Q: [[7823, 5686, 6709, 8939, 6338], [4414, 3137, 5421, 4610, 4164], [6318, 7314, 6059, 7223, 6278]]
A: 8939
Q: [[193, 31, 185, 125, 87], [120, 128, 187, 16, 150]]
A: 125
Q: [95, 11, 72, 74, 23]
A: 74
Q: [7886, 7264, 9679, 3225, 7141]
A: 3225
Q: [[6134, 2096, 2311, 1843, 8958], [4135, 6424, 6950, 5482, 2135]]
A: 1843
Q: [[-553, 578, 663, 303, 560], [-384, 396, 445, 139, 133], [215, 520, 381, 67, 729]]
A: 303
---
array([ 0.3,  1.0,  1.8, -1.5, -1.2,  0.8]) -> 1.8

array([[ 0.490, -0.834, -0.979, -0.812, -0.999],
       [-0.440, -1.578, -0.425, -1.912, -0.413],
       [ 1.969, -0.077, -1.907,  0.260, -2.159]]) -> -0.979

array([[ 0.043, -0.157, -0.084,  0.058,  0.044],
       [ 0.055,  0.128,  0.058,  0.038,  0.006]]) -> -0.084

array([[ 0.6,  0.6, -0.3, -0.1,  0.2, -0.5, -0.5],
       [-1.5, -0.9, -0.3, -0.6, -1.5, -0.3,  1.6],
       [ 0.5,  0.6, -0.5, -0.5,  0.0, -0.3, -0.3]]) -> -0.3

array([ 0.966,  0.773, -1.557, -1.266,  1.655, -1.442]) -> -1.557

array([[-119.0,  -45.9,  -29.5, -157.8,  138.6,   85.5,    5.7],
       [ -63.2,  -30.6,  -58.1,  -66.9,   86.7,  -13.1,  -71.3]]) -> -29.5

array([ 1.2, -0.2, -0.5,  0.1, -0.4, -1.1]) -> -0.5
---
[[4 2 6 7 6 7]
 [6 7 1 1 4 2]
 [7 6 2 2 5 1]]: 7

[[-20  44  -5 -26 -41]
 [-12   6  39   7 -20]
 [-11  31  20   0  -5]]: 6

[[  9 -28 -31  -8 -23]
 [  9 -31 -35 -11 -23]
 [-36  27  29  11  12]]: -31

[[2481 2338 3471 6510 4441 8121]
 [6516 5872 4568 7017 7040 4434]
 [3888 3789 4324 5947 4330 7149]]: 5872

[[9390 9183 9166 8722]
 [8970 8939 2352 8900]
 [8505 8968 7490 9019]]: 8939

[[4 4 4 4 4 1]
 [4 4 7 4 4 4]
 [4 4 7 4 4 4]]: 4

[[  87 -589  299  594  549  296 -400]
 [ 469  605 -573 -497  210 -473 -564]
 [ 346  503 -418 -325 -110 -373 -412]]: 605

[[361 377 375 361 346 441 419]
 [493 337 416 352 400 407 317]
 [769 174 497 234 450 495 139]]: 337

[[126  40 138 208 160 153]
 [125  47 230  93 191 157]
 [125 165 176 159 169 200]]: 47

[[4621 3199 1582 9277 8387 5700]
 [5022 7034 6751 3164 5415 4696]
 [5652 6065 6866 4415 5180 5865]]: 7034
---
array([[67, 43, 39, 53, 41, 39, 43, 58, 67, 52],
       [66, 36, 41, 53, 39, 34, 39, 66, 66, 46],
       [72, 35, 33, 51, 34, 34, 37, 60, 70, 49],
       [22, 74, 85, 73, 88, 85, 81, 50, 42, 49],
       [75, 43, 31, 42, 33, 32, 34, 66, 72, 47]]) result: 75

array([[-207, -118, -259, -144, -173, -293, -210, -101, -548, -326],
       [-188,   39, -202, -185, -462, -420, -548, -180, -150, -406],
       [-208, -725, -362, -501,  -76,  231, -213, -337,   63, -467],
       [-663,  292, -382,  -23, -591, -252, -173, -116, -212, -387],
       [ 186, -304, -604, -425, -239, -193,   30,   47,  216, -218],
       [-585,   72, -184, -250, -283, -161, -966, -222,  -70, -489],
       [ 566, -184, -269, -282, -359, -901,  -72,  -68, -146,  126],
       [-200, -494, -203, -358,  113, -185, -273, -227, -481,  -32],
       [-755,  -68, -218, -236, -107,  111, -497,  -43, -606, -317],
       [ -55, -423, -103, -441,  -40, -286, -689, -242, -226, -136],
       [-511, -291, -307, -349, -492,   -7, -301, -389,  199, -356],
       [-340, -470,   13, -347,   72, -182, -410, -214, -830,   71]]) result: -340

array([[666, 339, 104, 723, 382, 251, 589, 416, 836, 138, 610],
       [752, 436, 742, 586, 750, 584, 311, 181, 342, 548,  18],
       [627, 451, 384, 436, 656, 777, 578, 159,  90, 138, 184],
       [834, 379, 628, 691, 567, 286, 304, 281, 747, 705, 129],
       [684, 396, 559, 539, 433, 131, 384, 377, 910, 914, 206],
       [340, 559, 583, 731, 605, 808, 384, 627,  74, 154, 817],
       [855, 400, 669, 721, 705, 447, 294, 185, 539, 532,  63],
       [693, 351, 265, 390, 366, 144, 597, 271, 904, 582, 167],
       [559, 408, 120,  17, 337, 326, 788, 258, 643, 505, 152]]) result: 559

array([[25, 32, 72, 43, 62, 42, 72, 32, 47, 64, 62, 23, 39, 72, 63],
       [36, 49, 62, 66, 31, 32, 82, 35, 54, 49, 75, 79, 80, 66, 61],
       [23, 53, 76, 55, 59, 51, 73, 71, 63, 77, 50, 65, 57, 71, 52],
       [26, 36, 79, 48, 55, 42, 79, 45, 50, 24, 58, 33, 46, 70, 53],
       [23, 58, 63, 60, 50, 39, 85, 54, 62, 34, 32, 71, 76, 53, 64],
       [26, 64, 56, 63, 54, 25, 70, 69, 65, 79, 40, 57, 34, 66, 55],
       [71, 60, 59, 43, 51, 58, 57, 94, 49, 64, 61, 35, 50, 62, 76],
       [63, 45, 33, 50, 37, 59, 53,  9, 40, 67, 34, 25, 72, 49, 61],
       [87, 55, 38, 55, 32, 48, 28, 64, 44, 52, 69, 75, 30, 73, 35],
       [60, 49, 43, 73, 23, 51, 20, 36, 55, 77, 37, 71, 78, 67, 51],
       [63, 67, 53, 44, 55, 50, 66, 93, 52, 38, 61, 78, 61, 68, 57],
       [33, 48, 70, 56, 47, 26, 85, 56, 53, 27, 49, 45, 42, 56, 63]]) result: 33

array([[6262, 4633, 1864, 1988, 4391, 6550, 6948, 4523, 3371, 7787, 4959,
        5621],
       [6098, 6149, 5576, 4121, 4435, 5210, 3750, 6385, 5745, 4170, 6430,
        5446],
       [7518, 6731, 5118, 4851, 5302, 7890, 2094, 7616, 5742, 4098, 6590,
        5590],
       [7055, 6239, 7046, 6327, 3216, 7106, 2749, 7378, 8303, 5891, 6182,
        5851],
       [3894, 4547, 5292, 6346, 5302, 4629, 7652, 3641, 2455, 3666, 3912,
        5616],
       [4251, 5687, 8913, 7718, 5440, 3120, 6822, 5292, 7204, 4685, 5837,
        5638],
       [5420, 5088, 6629, 8658, 9007, 5802, 6458, 5321, 9037, 8218, 5512,
        5745],
       [5705, 6396, 4951, 4624, 8725, 5589, 6634, 5670, 2070, 2653, 6356,
        5337]]) result: 5705
---
[  4  16 -28  -7] ⇒ -28
[-29  19  27  -3] ⇒ 27
[-31   8  -3  14] ⇒ -3
[-28   9   3   1] ⇒ 3
[  7 -16 -30  26] ⇒ -30
[  1  27 -33  12] ⇒ -33
[-29  25 -28 -32] ⇒ -28
[  2 -26 -35 -17] ⇒ -35
[ 18  -8  -4 -36] ⇒ -4
[-23  28   3  14] ⇒ 3
